Below is a small trained network, with its code and all its weights. Each question gives an input and a class and asks what happens when units are switched off, that is, made to give their printed mean instead of their output.

import numpy as np


def w(rows, s, z=0):
    codes = np.array(rows[::2]) - 128.0
    scale = np.full(codes.shape[1], s)
    scale[-1] = z or s
    return codes * scale


def f(y):
    return y / 2 * (1 + np.tanh(0.7978845608 * (y + 0.044715 * y**3)))


def log_softmax(a):
    a = a - a.max(-1, keepdims=True)
    return a - np.log(np.exp(a).sum(-1, keepdims=True))


def net(x, mask):
    res = np.array(x, float).reshape(1, 3) / 4 @ E
    y = f(res @ A[0][:, :-1].T + A[0][:, -1])
    res = res + np.where(mask, y, B[0][:, -1]) @ B[0][:, :-1]
    return log_softmax(res[-1] @ U[:, :-1].T + U[:, -1])


A, B = {}, {}
E = w([
[60,119,39,67,49,114,136,143,210],'x0',
[125,188,39,249,167,103,149,137,249],'x1',
[189,14,53,160,158,255,209,76,162],'x2',
],0.0073)
A[0] = w([
[142,142,58,251,151,141,148,127,187,169],'n0',
[130,24,10,85,110,212,149,128,167,254],'n1',
[52,189,87,105,85,48,115,151,174,178],'n2',
[93,98,88,48,73,140,133,135,145,123],'n3',
[206,89,100,254,178,200,150,111,130,240],'n4',
[145,104,194,48,142,135,113,116,81,242],'n5',
],0.013,0.0023)
B[0] = w([
[143,27,96,160,204,174,112,162,100,228],'n0',
[124,191,168,89,94,161,227,14,139,248],'n1',
[100,220,90,91,48,61,110,109,158,211],'n2',
[173,136,184,147,145,181,157,115,104,177],'n3',
[111,96,34,160,183,206,183,79,162,242],'n4',
[164,116,250,120,95,128,117,190,98,204],'n5',
],0.014,0.016)
U = w([
[62,198,41,123,86,20,3,193,188,98],'0',
[140,181,120,84,82,162,169,70,165,13],'1',
[185,133,224,104,86,111,63,206,59,249],'2',
[158,36,77,174,216,192,132,132,137,193],'3',
],0.0067,0.0017)

Each question gives the input, the list of numbers given to net, and the class t.
The units are the neurons (one row each of A and B). Each row of codes is followed by its name. A weight is (code - 128) times the scale printed after its matrix; where a second scale follows, it is the last column's (A, B and U).
mask holds one flag per neuron, in row order. A switched-off neuron (its flag False) gives its mean, the last column of its row in B, instead of its output. The means were averaged over made-up inputs and are rounded, as every weight is.
A unit's drop is (log p(t) with every unit on - log p(t) with that unit switched off) / (log p(t) with every unit on - log p(t) with every unit switched off).
The circuit of an input: a set's keep is (log p(t) with only the set's units on - log p(t) with every unit switched off) / (log p(t) with every unit on - log p(t) with every unit switched off). Starting from all 6 units, units are removed one at a time, each time the one whose removal leaves the highest keep (on an exact tie, the one counted first), for as long as the keep stays at least 0.8.
circuit, biggest first: the units of the circuit, biggest drop first
top k neurons: the k neurons with the biggest drops, biggest first
drop when u is switched off: that unit's drop, to one decimal
input [-3,7,-4], class 0: circuit, biggest first -> [n2; n1]
input [3,-1,-3], class 0: circuit, biggest first -> [n1; n2]
input [0,-6,-8], class 2: circuit, biggest first -> [n5]
input [3,2,-1], class 0: circuit, biggest first -> [n1; n4; n2]
input [0,-1,-5], class 0: circuit, biggest first -> [n1; n2]
input [1,3,0], class 3: top 2 neurons -> [n1; n0]
input [6,-5,-5], class 2: drop when n1 is switched off -> 0.2
input [6,4,-2], class 0: drop when n2 is switched off -> 0.4
input [1,-2,-1], class 2: top 2 neurons -> [n4; n1]
input [0,7,-2], class 3: drop when n0 is switched off -> 4.1
input [5,0,-7], class 0: drop when n4 is switched off -> 0.0
